Here is a tiny trained network, its code and every weight. The questions are about switching its units off for an input and a class, where a switched-off unit gives its printed mean instead of its output.

import numpy as np


def w(rows, s, z=0):
    codes = np.array(rows[::2]) - 128.0
    scale = np.full(codes.shape[1], s)
    scale[-1] = z or s
    return codes * scale


def f(y):
    return y / 2 * (1 + np.tanh(0.7978845608 * (y + 0.044715 * y**3)))


def log_softmax(a):
    a = a - a.max(-1, keepdims=True)
    return a - np.log(np.exp(a).sum(-1, keepdims=True))


def net(x, mask):
    res = np.array(x, float).reshape(1, 5) / 4 @ E
    y = f(res @ A[0][:, :-1].T + A[0][:, -1])
    res = res + np.where(mask, y, B[0][:, -1]) @ B[0][:, :-1]
    return log_softmax(res[-1] @ U[:, :-1].T + U[:, -1])


A, B = {}, {}
E = w([
[24,48,127,99,115,91,168,84,138],'x0',
[138,142,130,117,107,126,113,97,122],'x1',
[153,119,128,105,179,92,102,106,4],'x2',
[111,120,83,161,185,193,120,52,149],'x3',
[124,119,134,130,132,142,139,138,122],'x4',
],0.023)
A[0] = w([
[118,120,6,196,141,222,114,75,201,135],'N0',
[31,75,81,108,159,159,133,10,160,73],'N1',
[62,102,71,82,239,64,102,92,2,105],'N2',
[93,128,50,191,208,166,115,36,77,100],'N3',
[29,131,124,66,95,103,199,108,231,173],'N4',
[152,173,74,144,59,165,124,214,188,236],'N5',
[197,183,101,143,223,189,26,169,50,138],'N6',
[167,220,152,200,8,184,157,140,222,251],'N7',
[90,77,147,61,88,63,143,118,130,114],'N8',
[144,119,113,83,127,54,116,191,26,156],'N9',
[79,92,151,141,45,81,182,115,170,183],'N10',
[23,126,118,107,154,163,145,96,151,77],'N11',
[196,159,221,136,56,120,88,227,112,255],'N12',
[188,127,73,134,193,218,69,111,164,144],'N13',
[78,50,152,69,49,20,191,134,126,145],'N14',
[87,64,66,74,144,82,128,121,29,99],'N15',
],0.0088,0.0065)
B[0] = w([
[123,90,197,148,166,117,188,32,175,209],'N0',
[138,60,89,103,85,84,145,104,156,214],'N1',
[127,108,110,175,119,98,100,142,9,252],'N2',
[187,31,63,112,197,114,84,151,85,218],'N3',
[80,159,81,67,71,162,133,100,182,213],'N4',
[187,68,111,171,96,123,80,174,148,198],'N5',
[111,145,172,61,215,95,147,139,83,240],'N6',
[171,95,104,170,150,157,104,153,167,225],'N7',
[83,131,157,151,86,143,54,167,130,188],'N8',
[123,161,160,127,69,108,176,91,84,220],'N9',
[95,165,95,95,64,167,104,164,122,196],'N10',
[152,132,74,103,98,110,181,91,122,175],'N11',
[214,100,87,157,49,97,176,174,112,230],'N12',
[116,112,173,103,216,160,110,103,146,193],'N13',
[67,135,172,128,62,195,78,124,104,225],'N14',
[138,124,143,195,81,109,137,105,78,211],'N15',
],0.011,0.027)
U = w([
[189,33,13,217,107,112,98,187,118,171],'0',
[197,213,170,114,108,40,250,155,102,255],'1',
[167,86,211,208,183,183,145,112,213,149],'2',
[116,117,140,50,214,127,99,154,85,86],'3',
[97,180,140,77,89,223,106,204,179,122],'4',
[60,135,214,229,101,139,111,115,92,13],'5',
[107,105,83,70,109,127,217,84,181,68],'6',
],0.011,0.0036)

Each question gives the input, the list of numbers given to net, and the class t.
The units are the neurons (one row each of A and B). Each row of codes is followed by its name. A weight is (code - 128) times the scale printed after its matrix; where a second scale follows, it is the last column's (A, B and U).
mask holds one flag per neuron, in row order. A switched-off neuron (its flag False) gives its mean, the last column of its row in B, instead of its output. The means were averaged over made-up inputs and are rounded, as every weight is.
A unit's drop is (log p(t) with every unit on - log p(t) with that unit switched off) / (log p(t) with every unit on - log p(t) with every unit switched off).
The circuit of an input: a set's keep is (log p(t) with only the set's units on - log p(t) with every unit switched off) / (log p(t) with every unit on - log p(t) with every unit switched off). Starting from the 12 units with the biggest drops (on a tie, the unit counted first), units are removed one at a time, each time the one whose removal leaves the highest keep (on an exact tie, the one counted first), for as long as the keep stays at least 0.8.
circuit, biggest first: the units of the circuit, biggest drop first
top k neurons: the k neurons with the biggest drops, biggest first
drop of u: that unit's drop, to one decimal
input [-6,0,1,-8,7], class 1: circuit, biggest first : [N9]
input [1,0,-2,1,-7], class 6: circuit, biggest first : [N2; N3]
input [0,-6,-1,1,8], class 2: circuit, biggest first : [N2; N12]
input [-7,3,4,1,1], class 3: top 2 neurons : [N6; N13]
input [8,-1,0,7,4], class 6: top 2 neurons : [N4; N0]
input [1,6,4,-8,-1], class 5: top 2 neurons : [N14; N8]
input [0,8,6,5,-4], class 3: top 2 neurons : [N6; N12]
input [0,-5,-6,6,-3], class 2: top 2 neurons : [N0; N7]
input [-8,7,1,1,3], class 3: drop of N6 : 1.1
input [-8,-6,4,2,-6], class 3: drop of N6 : 0.1
input [-8,5,2,-3,-2], class 1: drop of N6 : 0.5
input [-2,4,8,2,-1], class 3: drop of N6 : 0.2
input [0,-7,4,-7,-2], class 1: top 2 neurons : [N12; N9]
input [-1,7,0,8,-1], class 2: circuit, biggest first : [N0]
